Here is a tiny trained network, its code and every weight. The questions are about switching its units off for an input and a target symbol, where a switched-off unit gives its printed mean instead of its output.

import numpy as np


def w(rows, s, z=0):
    codes = np.array(rows[::2]) - 128.0
    scale = np.full(codes.shape[1], s)
    scale[-1] = z or s
    return codes * scale


def f(y):
    return np.maximum(y, 0)


def softmax(a):
    e = np.exp(a - a.max(-1, keepdims=True))
    return e / e.sum(-1, keepdims=True)


def log_softmax(a):
    a = a - a.max(-1, keepdims=True)
    return a - np.log(np.exp(a).sum(-1, keepdims=True))


def net(x, mask):
    ids = ['βγδζηθλμξπστφψω'.index(c) for c in x.split()]
    T = len(ids)
    res = E[ids] + P[:T]
    u = 0
    for l in range(2):
        r = res
        for j in range(2):
            rows = slice(2 * j, 2 * j + 2)
            q, k, v = (r @ M[l][rows].T for M in (Q, K, V))
            z = softmax(np.where(np.tri(T) > 0, q @ k.T / 2**0.5, -1e9)) @ v
            o = O[l][rows]
            res = res + np.where(mask[u + j], z, o[:, -1]) @ o[:, :-1]
        u += 2
        y = f(res @ A[l][:, :-1].T + A[l][:, -1])
        res = res + np.where(mask[u : u + 4], y, B[l][:, -1]) @ B[l][:, :-1]
        u += 4
    return log_softmax(res[-1] @ U[:, :-1].T + U[:, -1])


Q, K, V, O, A, B = {}, {}, {}, {}, {}, {}
E = w([
[123,205,47,128,89,127,139,123,136],'β',
[54,16,203,213,82,142,162,237,128],'γ',
[156,17,209,239,190,194,99,142,105],'δ',
[141,135,146,97,81,223,95,95,140],'ζ',
[168,119,135,101,51,163,105,24,94],'η',
[99,43,108,174,144,61,181,73,80],'θ',
[173,164,74,180,153,239,120,66,51],'λ',
[119,121,182,62,187,82,125,182,62],'μ',
[94,145,210,182,18,186,48,201,71],'ξ',
[189,94,228,120,161,47,63,162,94],'π',
[202,125,217,154,247,184,243,31,177],'σ',
[65,128,71,125,180,208,67,92,208],'τ',
[97,130,177,93,123,114,162,83,251],'φ',
[189,164,189,171,121,73,10,134,130],'ψ',
[205,56,202,64,90,113,177,201,105],'ω',
],0.017)
P = w([
[71,254,181,107,150,172,146,13,38],'0',
[74,236,159,98,146,154,136,18,45],'1',
[89,205,154,100,140,149,129,46,67],'2',
[100,188,151,92,137,132,132,61,88],'3',
[106,166,142,85,136,143,133,79,103],'4',
[110,152,119,84,127,129,129,93,115],'5',
[122,138,119,73,133,128,132,103,134],'6',
[134,115,109,73,125,115,130,112,140],'7',
[145,106,100,62,128,126,130,128,160],'8',
[147,89,84,64,129,107,137,138,170],'9',
[161,78,75,49,126,119,131,161,190],'10',
[164,58,59,50,122,100,129,171,205],'11',
[173,44,46,42,113,100,126,192,232],'12',
[192,28,40,31,126,85,128,205,237],'13',
],0.0073)
Q[0] = w([
[102,68,126,53,92,128,85,61,142],'L0H1',
[104,151,100,4,67,121,131,70,127],'L0H1',
[75,113,187,189,182,87,220,193,75],'L0H2',
[100,116,2,183,155,82,249,35,135],'L0H2',
],0.029)
K[0] = w([
[106,75,79,92,151,98,140,153,171],'L0H1',
[130,113,49,35,145,94,169,141,139],'L0H1',
[137,129,164,192,125,50,125,122,2],'L0H2',
[35,61,69,147,121,114,222,66,80],'L0H2',
],0.033)
V[0] = w([
[176,99,185,2,168,159,162,197,67],'L0H1',
[213,62,157,165,11,124,135,49,162],'L0H1',
[182,51,41,119,112,87,104,147,202],'L0H2',
[138,158,146,146,139,124,154,133,131],'L0H2',
],0.0074)
O[0] = w([
[238,162,176,214,134,141,67,134,205,4],'L0H1',
[113,255,85,128,139,174,221,222,129,67],'L0H1',
[49,175,93,102,209,188,126,35,150,18],'L0H2',
[121,97,132,135,102,115,139,137,120,45],'L0H2',
],0.003,0.0018)
A[0] = w([
[175,137,99,54,4,135,183,156,92,61],'L0N1',
[177,101,60,185,187,164,141,139,47,160],'L0N2',
[213,242,73,150,79,125,102,76,167,3],'L0N3',
[181,124,43,154,13,158,124,82,149,132],'L0N4',
],0.011,0.003)
B[0] = w([
[132,166,134,165,165,181,181,54,128,248],'L0N1',
[170,137,118,122,60,99,106,51,199,220],'L0N2',
[109,144,116,168,162,89,134,254,166,208],'L0N3',
[117,120,114,58,141,147,103,183,114,253],'L0N4',
],0.01,0.0043)
Q[1] = w([
[219,188,124,210,87,174,144,177,120],'L1H1',
[147,70,197,231,113,107,155,198,114],'L1H1',
[152,95,180,85,148,117,186,137,159],'L1H2',
[43,238,115,40,243,159,113,1,170],'L1H2',
],0.029)
K[1] = w([
[136,188,123,134,31,198,95,142,55],'L1H1',
[86,161,255,181,109,70,67,120,28],'L1H1',
[139,78,194,133,119,120,119,174,108],'L1H2',
[168,57,9,69,191,84,190,128,239],'L1H2',
],0.028)
V[1] = w([
[185,138,73,102,59,116,151,158,126],'L1H1',
[102,145,148,159,91,95,94,76,156],'L1H1',
[162,98,5,193,188,136,147,132,16],'L1H2',
[114,156,134,148,86,53,172,64,123],'L1H2',
],0.015)
O[1] = w([
[194,159,151,143,62,101,133,121,129,58],'L1H1',
[117,141,75,106,187,129,97,102,164,167],'L1H1',
[222,115,65,167,161,181,115,172,1,2],'L1H2',
[167,78,87,97,83,124,153,194,194,97],'L1H2',
],0.0068,0.0092)
A[1] = w([
[154,132,174,139,182,35,179,77,97,115],'L1N1',
[80,148,102,254,142,53,77,212,136,4],'L1N2',
[103,191,196,187,178,118,88,209,139,67],'L1N3',
[83,107,147,205,108,78,77,103,200,191],'L1N4',
],0.012,0.0039)
B[1] = w([
[102,146,131,158,128,195,80,188,188,161],'L1N1',
[127,143,165,2,233,151,191,75,151,150],'L1N2',
[135,85,78,220,82,81,108,112,147,171],'L1N3',
[173,127,120,103,109,130,156,146,31,250],'L1N4',
],0.012,0.019)
U = w([
[119,246,44,193,145,109,202,209,49,154],'β',
[75,37,150,191,148,136,235,176,58,69],'γ',
[242,100,164,132,107,188,105,72,13,29],'δ',
[139,143,105,151,98,127,138,114,99,73],'ζ',
[108,78,3,175,69,90,178,90,175,140],'η',
[136,150,101,147,100,117,137,125,96,89],'θ',
[80,204,109,85,45,78,151,138,109,125],'λ',
[205,233,90,107,68,122,72,61,126,128],'μ',
[98,166,133,236,48,78,164,13,102,162],'ξ',
[126,136,153,106,119,52,11,244,89,254],'π',
[85,131,79,88,128,173,71,74,70,161],'σ',
[125,120,40,118,45,214,139,209,82,61],'τ',
[137,139,111,147,101,123,139,119,96,79],'φ',
[179,164,153,146,167,42,135,65,113,147],'ψ',
[157,133,167,154,110,180,176,87,194,157],'ω',
],0.0051,0.0048)

Each question gives the input, a string of symbols that net reads in full, and the target symbol t.
The units are the heads (2 rows each of Q, K, V and O) and the neurons (one row each of A and B). Each row of codes is followed by its name. A weight is (code - 128) times the scale printed after its matrix; where a second scale follows, it is the last column's (O, A, B and U).
mask holds one flag per unit, layer by layer, with each layer's heads first. A switched-off unit (its flag False) gives its mean, the last column of its rows in O or B, instead of its output. The means were averaged over made-up inputs and are rounded, as every weight is.
A unit's drop is (log p(t) with every unit on - log p(t) with that unit switched off) / (log p(t) with every unit on - log p(t) with every unit switched off).
The circuit of an input: a set's keep is (log p(t) with only the set's units on - log p(t) with every unit switched off) / (log p(t) with every unit on - log p(t) with every unit switched off). Starting from all 12 units, units are removed one at a time, each time the one whose removal leaves the highest keep (on an exact tie, the one counted first), for as long as the keep stays at least 0.8.
circuit, biggest first: the units of the circuit, biggest drop first
unit that matters most: the unit with the biggest drop
top k neurons: the k neurons with the biggest drops, biggest first
k most important neurons of layer l: the k neurons of layer l with the biggest drops, biggest first
which heads matter: for each layer, one digit per head in row order, 1 if its drop is at least 0.15 and else 0, layers parted by /
input τ φ λ τ τ π ω τ θ ξ γ η, target τ: top 2 neurons : L0N2, L0N4
input ξ τ ψ θ, target η: 2 most important neurons of layer 0 : L0N2, L0N3
input ψ τ τ π θ π η, target τ: unit that matters most : L1H2
input ω τ γ δ τ π τ η ω ζ, target η: circuit, biggest first : L1N3, L0H1, L0N3
input θ γ τ π ζ γ β γ η ζ, target δ: circuit, biggest first : L1H2, L1H1, L0N3
input τ ψ ζ ω, target ω: top 3 neurons : L0N1, L1N4, L1N1
input τ φ β β ξ π ξ ζ, target δ: circuit, biggest first : L0N3, L1H2, L1H1, L0N4
input φ φ μ ζ, target π: 2 most important neurons of layer 0 : L0N4, L0N3
input λ φ π λ ψ γ λ, target μ: circuit, biggest first : L0N2, L1H1
input φ γ ζ τ β ξ η, target δ: 2 most important neurons of layer 0 : L0N3, L0N1
input η τ τ π σ, target ω: circuit, biggest first : L1N1, L1N4
input δ ζ ξ τ μ, target π: circuit, biggest first : L0H1, L1N1, L0H2
input τ φ η, target λ: top 2 neurons : L0N1, L0N3
input δ β γ τ ψ σ δ, target δ: unit that matters most : L0N2
input γ γ τ λ ζ π ω, target ω: circuit, biggest first : L0N1, L1N4
input θ τ μ ζ ζ ξ τ γ β γ τ β, target β: circuit, biggest first : L0N3, L0N1
input π ω γ τ π β δ τ θ σ η π η ζ, target ω: circuit, biggest first : L1N4, L0N1
input γ φ τ μ, target π: 2 most important neurons of layer 1 : L1N1, L1N2
input δ γ ζ ζ, target ξ: top 2 neurons : L1N3, L0N3
input τ σ ζ φ θ τ τ ζ η ψ, target ψ: unit that matters most : L1N2
input τ β μ ψ θ τ τ ω η, target η: circuit, biggest first : L0N3, L1N3, L0H1
input τ τ δ π φ φ ξ τ τ λ ζ, target μ: top 3 neurons : L0N3, L0N2, L1N4
input τ τ ζ, target σ: which heads matter : 10 / 10
input β μ ξ ξ π π φ η θ δ ζ, target τ: circuit, biggest first : L0N2, L1H2
